Below is a small trained network, with its code and all its weights. Each question gives an input and a class and asks what happens when units are switched off, that is, made to give their printed mean instead of their output.

import numpy as np


def w(rows, s, z=0):
    codes = np.array(rows[::2]) - 128.0
    scale = np.full(codes.shape[1], s)
    scale[-1] = z or s
    return codes * scale


def f(y):
    return np.maximum(y, 0)


def log_softmax(a):
    a = a - a.max(-1, keepdims=True)
    return a - np.log(np.exp(a).sum(-1, keepdims=True))


def net(x, mask):
    res = np.array(x, float).reshape(1, 7) / 4 @ E
    y = f(res @ A[0][:, :-1].T + A[0][:, -1])
    res = res + np.where(mask, y, B[0][:, -1]) @ B[0][:, :-1]
    return log_softmax(res[-1] @ U[:, :-1].T + U[:, -1])


A, B = {}, {}
E = w([
[191,100,155,147,77,97,144,190],'x0',
[151,230,210,210,155,163,125,156],'x1',
[176,18,177,119,138,70,133,185],'x2',
[168,174,92,160,109,116,185,177],'x3',
[158,114,129,128,161,101,84,49],'x4',
[103,85,177,207,54,56,165,29],'x5',
[170,123,161,173,54,51,2,107],'x6',
],0.0061)
A[0] = w([
[118,132,137,68,182,170,50,113,245],'n1',
[76,172,39,130,132,159,124,51,201],'n2',
[209,168,155,144,139,110,27,158,167],'n3',
[132,92,180,175,95,38,102,23,212],'n4',
[173,199,157,211,159,147,146,134,164],'n5',
[157,147,149,179,100,96,199,195,147],'n6',
[111,119,101,82,136,149,132,141,255],'n7',
[159,173,137,170,156,159,176,167,98],'n8',
[107,130,3,65,143,133,166,80,181],'n9',
[79,147,132,69,248,225,171,107,150],'n10',
[170,57,129,86,117,93,165,189,108],'n11',
[191,81,72,99,76,73,157,156,215],'n12',
[145,86,140,76,119,112,126,190,168],'n13',
],0.0071,0.0036)
B[0] = w([
[254,124,97,127,199,108,39,97,220],'n1',
[139,183,76,153,120,128,75,76,219],'n2',
[201,121,108,143,144,75,13,115,209],'n3',
[105,48,212,175,73,40,65,212,254],'n4',
[142,117,180,211,93,114,136,157,198],'n5',
[189,92,175,158,180,122,133,121,183],'n6',
[174,140,110,109,187,137,117,85,199],'n7',
[154,102,180,168,119,133,158,153,171],'n8',
[189,180,77,100,201,142,84,55,214],'n9',
[175,158,107,75,214,170,158,80,232],'n10',
[179,148,93,108,169,126,86,84,177],'n11',
[189,140,92,112,186,122,76,90,200],'n12',
[164,151,79,104,160,131,75,84,177],'n13',
],0.0089,0.0078)
U = w([
[36,50,157,100,93,95,151,173,132],'0',
[58,110,82,103,110,160,170,156,69],'1',
[133,135,124,91,134,159,167,192,2],'2',
[160,190,37,74,182,163,119,70,155],'3',
[151,87,157,166,121,73,97,142,141],'4',
[44,201,108,157,36,130,111,126,125],'5',
[110,143,176,154,123,190,253,146,133],'6',
],0.011,0.0065)

Each question gives the input, the list of numbers given to net, and the class t.
The units are the neurons (one row each of A and B). Each row of codes is followed by its name. A weight is (code - 128) times the scale printed after its matrix; where a second scale follows, it is the last column's (A, B and U).
mask holds one flag per neuron, in row order. A switched-off neuron (its flag False) gives its mean, the last column of its row in B, instead of its output. The means were averaged over made-up inputs and are rounded, as every weight is.
A unit's drop is (log p(t) with every unit on - log p(t) with that unit switched off) / (log p(t) with every unit on - log p(t) with every unit switched off).
The circuit of an input: a set's keep is (log p(t) with only the set's units on - log p(t) with every unit switched off) / (log p(t) with every unit on - log p(t) with every unit switched off). Starting from the 12 units with the biggest drops (on a tie, the unit counted first), units are removed one at a time, each time the one whose removal leaves the highest keep (on an exact tie, the one counted first), for as long as the keep stays at least 0.8.
circuit, biggest first: the units of the circuit, biggest drop first
unit that matters most: the unit with the biggest drop
k most important neurons: the k neurons with the biggest drops, biggest first
drop when u is switched off: that unit's drop, to one decimal
input [-8,8,2,3,-6,-8,8], class 4: unit that matters most : n5
input [-5,8,-5,-3,6,-4,6], class 4: circuit, biggest first : n5, n9
input [1,2,-8,3,-2,-3,7], class 5: 2 most important neurons : n10, n9
input [5,-2,-6,7,8,-3,6], class 4: circuit, biggest first : n10, n9
input [0,7,5,-2,6,6,-8], class 6: circuit, biggest first : n3, n1, n12
input [-6,7,-7,8,8,5,3], class 4: 2 most important neurons : n4, n5
input [6,6,3,6,2,-8,-3], class 4: 4 most important neurons : n5, n8, n9, n6
input [0,5,-4,-7,5,6,-5], class 4: 2 most important neurons : n4, n9
input [1,-3,2,8,-4,-4,7], class 3: 2 most important neurons : n4, n12
input [-2,6,-2,-5,0,7,-5], class 6: 2 most important neurons : n3, n1
input [-3,-1,8,7,-7,2,1], class 3: 3 most important neurons : n4, n11, n12
input [-3,5,-1,-4,-4,-7,8], class 4: 2 most important neurons : n10, n9
input [3,7,-7,-6,-7,3,1], class 5: drop when n4 is switched off : 0.1
input [-8,8,-1,3,-6,7,-8], class 6: drop when n4 is switched off : 0.0
input [-5,-6,-7,0,3,4,7], class 4: circuit, biggest first : n4
input [-5,8,-2,6,1,0,-2], class 6: drop when n9 is switched off : 0.1
